Each row is followed by its class number.
[  6 -26  -3  12   8 -14  -4   0  12  -3 -18  14  -7  18  -6  12  16  -8
  -7  -6   6 -11  -5  -2   7 -26   3  -2  -2   4  -5   4   8   1 -20 -14
 -71  -1  11   7 -16   8   9 -17] | 1
[  8 -24   1  -7  -8  20  -4   5   6  -3 -22  27  -6  -8  -3   4  23   9
  -4  -2   2   5   8   2  -3 -21   5  -2   3   6   2   7  12 -10   2 -19
 -43   8  -4   3  -9   2  12  -8] | 0
[  5 -19   2  17  11 -14  -3  -1  11  -9 -13   2 -19  19  -3   9  28   3
  -3   3   0 -26  -2  -4   0 -10   0   3  -2   6  -2   3   1  -1  -4 -18
 -43   2  15  12  -9  -1  20 -12] | 1
[  9 -26   3   3 -27  25   2  14  -8   7  -9  50  25  -7   0 -10 -31   4
 -11   3   9   8  -1 -12  -4 -27   3   4   5   3  21  20  -4 -19  10  -2
 -24  14   8 -10  -1   9  -1  12] | 0
[  0 -15  -7  19  18  21   0  -1   8   0  -2   9 -13  21  13   6  15 -21
  -9  -6  -2 -16 -28  -5  15 -32  -4  -5  -3   2 -14  -3  -1 -10  18  -1
 -75  -9  18   4 -15  14  17 -19] | 1
[  1 -12  -2   5   9 -24  -5  -7   8  -6  -7   9 -10  14  -4  15  22   0
   0  -3   3  -5   1   0  -1 -16  -1  -5   0   6  -4  -1   7   1  -1 -26
 -35   5   2   8 -12   5   8 -16] | 1
[  0 -17  -1  -7 -11  37  -1   2   7   1 -24  23   7  13 -11   6  31   9
  -8   1  -4  19   3  -2  -6 -24   1   0   7   7  -2   1  17   0   4 -13
 -65  10 -12  13  -5   3  11 -12] | 0
[ 10   4  -9  22 -18 -46  -1  -5  13   2   5  25   4   5 -36  11  -9  20
   9   2  -2   3  -3  -5 -16 -12  -2   0  -5   1   4  16   3   1 -33 -26
  26  55  11  15   4   3 -23   9] | 0
[  8  -3  -6  18  -1  -4  -7  -4  14  -1  -4  15  -3  16 -11  25   6   1
   3  -6  -1  15 -10  -1   2 -23  -4  -5   2   2 -12   4  16   2 -12 -12
 -35  24   8  11  -6  11  -1 -11] | 1
[  5 -17   0  28   1  -4  -4  -6   2  -4 -13  10 -21  22   2   7  21   3
  -2   0   7 -10  -9   0   6 -10  -6   3   4   6 -11  -2   1   1   1 -17
 -42  -5   9   9  -6  12  19  -6] | 1
[  8 -13  -8  10  -2  11  -8  -2  11   2 -10  30  -1   5  -6  12   1  -4
 -10   1   8  11  -1  -3   6 -27  -4  -8   2   1 -13   9  15  -2   1 -15
 -29  20   1  -1  -3  15   2  -8] | 0
[ -7 -14   0  41 -20  38  -2  11  11  11 -23  35 -12   9 -32  18 -19  12
  -8   0   3  15 -11   4   3 -28 -16   5  -7  -7 -13  13  22   3 -10 -14
 -40  11   9   6  -3  24 -10   3] | 0
[  6 -24   5  25   9 -42  -5  -6  13  -4 -14   8 -18  27 -10  15  29   8
   5   0   2 -24  -4   4  -5 -15   1   0  -5   8   4  14  -1   5  -7 -21
 -57  -4  14  11 -12   6   9 -14] | 1
[  0 -11  -4  22   7  -5  -4  -4  15  -2  -8  16  -6  17  -4  23  10  -7
  -3 -11  -1  -5 -11   4   7 -28  -2  -8  -3   1 -14   6   8  -1   1 -14
 -63   4  10   7 -15  14   5 -12] | 1
[ 11  -5 -20   7 -22  12  -7   2   9   6  -5  43  11  -5 -24  13 -21  -2
   5 -13   8  21   6 -12   3 -26   0 -12   1   4 -16  18  14  -1  -9 -20
   4  55  -1  -1   4  16 -12   1] | 0
[  0 -24   4  16 -21  11  -5   9   9   6 -27  30  -5   5 -21  -3   1  21
  -2   2   2   4  22   0  -7 -10  -5   3  -1  -3   7  11  12   0 -11 -16
 -18   8   2   6   1  13  -2   3] | 0
[ 12 -20  -6 -24 -23  55   2  14  -5   6 -12  38  16 -14   4  -8   6  16
  -8   9  12  18  15 -17  -9 -13   6  -3  14   6  11  12   9 -22   4  -5
 -19  27  -8   0   4  -4 -11   2] | 0
[ 19 -18  -8  16 -16 -50  -5   4   3  -4  -1  24  10   0 -27  15  -9  19
  18  -1   8   1  13 -18 -14  -6  11  -9  -8  13  16  15  -2  -6 -31 -30
  26  53   8   7   1 -14  -8   7] | 0
[  4 -17   8  -8 -10 -17   0   4   1  -6 -13   7   0   8  -8  -1  18  15
  -6   8  -5   8  -1  -2 -19  -3  10   5  -4   2  17  -1  -1  -5  -6  -8
 -34  -8   4   9  -3  -3   3  -4] | 0
[  6 -13  -2  20  14 -39  -5  -8   9  -4   3   9 -10  13  -9  15   5 -16
  10 -12   6 -14  -2   3   6 -18  -1  -8  -5  -1  -9   6   5   6  -4 -22
 -23   7   9   4  -8  -7   1 -13] | 1
[  1 -21   3 -17  14  26  -1   0  10  -1 -21  22  -8  16  -2   2  28 -15
 -10 -11   4 -12  -6   4   9 -33   2   0   2  -5  -8   4  10  -5  16 -13
 -79 -19   3   1 -12  12  10 -22] | 1
[  6 -13   5   6  -7 -22  -4   7   5  -2 -11  17   0   4 -15  12  12  21
   9   6  -2   0  10  -6 -15  -2   0  -2   1   6   8   9  -2  -1 -21 -14
   0  28   0  10   3  -6   1   0] | 0
[  1 -16   1  43   1  -6  -6   8  10   0 -13  10  -8  10 -11  26  -2   2
   1   0   6   1 -10   4  -2 -25  -7   2 -10   5  -4   1   5   6  -9 -13
 -50   5   8   1  -8  10  -2  -4] | 1
[ -2  -8  -2  39  -1  -4  -4   4  15  -3 -18   9 -15  21 -13  28  10  -7
  -5  -5  -1   5 -15   8   3 -27  -7   1  -2   7 -12   1  12   6  -8 -16
 -29   5  11  13  -9  21   4  -4] | 1
[ 10 -27  -6 -21 -18  15   4   7  -1   5  -2  57  19 -21 -11 -16 -37  -6
  -7  -4  13  11  11  -8   1 -27   4  -1  -3  -4   7  26   5 -12   5 -14
  -3  22   3 -17   4   5 -12  -1] | 0
